Below are the code and all the weights of a small trained network. Each question names an input and a class and asks about switching units off, where a switched-off unit gives its printed mean instead of its output.

import numpy as np


def w(rows, s, z=0):
    codes = np.array(rows[::2]) - 128.0
    scale = np.full(codes.shape[1], s)
    scale[-1] = z or s
    return codes * scale


def f(y):
    return np.maximum(y, 0)


def log_softmax(a):
    a = a - a.max(-1, keepdims=True)
    return a - np.log(np.exp(a).sum(-1, keepdims=True))


def net(x, mask):
    res = np.array(x, float).reshape(1, 6) / 4 @ E
    y = f(res @ A[0][:, :-1].T + A[0][:, -1])
    res = res + np.where(mask, y, B[0][:, -1]) @ B[0][:, :-1]
    return log_softmax(res[-1] @ U[:, :-1].T + U[:, -1])


A, B = {}, {}
E = w([
[165,125,148,190,95,156,144,135,166],'x0',
[62,91,53,192,11,177,109,137,61],'x1',
[83,132,117,84,187,60,112,114,81],'x2',
[112,122,66,73,107,211,112,184,134],'x3',
[156,116,114,138,66,87,132,93,107],'x4',
[74,116,96,196,149,107,113,200,183],'x5',
],0.011)
A[0] = w([
[110,127,125,238,68,166,125,134,112,169],'n0',
[200,131,100,104,12,180,135,123,122,102],'n1',
[159,129,150,41,140,150,128,86,84,39],'n2',
[137,127,105,132,59,139,130,131,129,116],'n3',
[113,120,186,60,195,156,138,89,64,86],'n4',
[56,134,61,201,15,101,119,155,106,1],'n5',
[106,124,93,131,172,156,126,204,211,103],'n6',
[156,129,196,108,168,119,140,87,165,85],'n7',
[113,129,121,156,174,177,124,201,205,81],'n8',
[227,128,188,181,152,40,134,94,179,66],'n9',
[156,139,182,209,42,250,132,124,156,5],'n10',
],0.015,0.003)
B[0] = w([
[100,83,126,220,164,145,141,55,106,227],'n0',
[174,105,144,15,37,166,124,133,156,217],'n1',
[123,181,116,47,115,114,107,105,90,197],'n2',
[128,52,140,95,102,108,134,124,134,180],'n3',
[112,226,94,164,157,149,125,76,64,208],'n4',
[106,4,95,185,118,33,128,169,84,253],'n5',
[118,155,114,142,134,182,130,227,125,213],'n6',
[130,171,137,142,116,46,123,164,152,206],'n7',
[115,141,103,82,172,172,121,195,143,210],'n8',
[162,121,187,150,117,68,143,153,228,229],'n9',
[126,150,156,159,170,246,135,22,139,230],'n10',
],0.016,0.019)
U = w([
[91,55,115,190,101,66,164,145,89,251],'0',
[180,200,225,157,170,23,165,165,213,174],'1',
[124,217,129,111,161,46,120,100,64,8],'2',
[194,122,157,34,35,130,145,107,117,33],'3',
[118,174,128,126,196,162,147,255,177,251],'4',
[137,68,172,169,103,198,186,82,146,45],'5',
],0.0072,0.0018)

Each question gives the input, the list of numbers given to net, and the class t.
The units are the neurons (one row each of A and B). Each row of codes is followed by its name. A weight is (code - 128) times the scale printed after its matrix; where a second scale follows, it is the last column's (A, B and U).
mask holds one flag per neuron, in row order. A switched-off neuron (its flag False) gives its mean, the last column of its row in B, instead of its output. The means were averaged over made-up inputs and are rounded, as every weight is.
A unit's drop is (log p(t) with every unit on - log p(t) with that unit switched off) / (log p(t) with every unit on - log p(t) with every unit switched off).
The circuit of an input: a set's keep is (log p(t) with only the set's units on - log p(t) with every unit switched off) / (log p(t) with every unit on - log p(t) with every unit switched off). Starting from all 11 units, units are removed one at a time, each time the one whose removal leaves the highest keep (on an exact tie, the one counted first), for as long as the keep stays at least 0.8.
units of the circuit, in order: the units of the circuit, biggest drop first
k most important neurons: the k neurons with the biggest drops, biggest first
drop when u is switched off: that unit's drop, to one decimal
input [0,-2,3,-3,6,-7], class 1: units of the circuit, in order	(n9)
input [-7,-6,-6,-1,0,6], class 4: 2 most important neurons	(n6, n8)
input [1,4,-4,2,0,-8], class 3: 2 most important neurons	(n1, n2)
input [-1,-1,6,-3,-4,2], class 2: 2 most important neurons	(n9, n4)
input [1,-3,-8,-2,-3,-2], class 1: 3 most important neurons	(n9, n7, n0)
input [6,-3,-2,-2,1,7], class 4: 2 most important neurons	(n8, n6)
input [3,2,6,-1,-5,3], class 4: 2 most important neurons	(n5, n0)
input [4,5,-6,-1,5,7], class 5: 2 most important neurons	(n10, n1)
input [3,-3,3,3,0,-1], class 2: drop when n6 is switched off	0.3
input [4,-1,2,6,4,3], class 4: drop when n10 is switched off	0.1
input [2,-1,-5,7,2,-3], class 3: drop when n1 is switched off	2.9
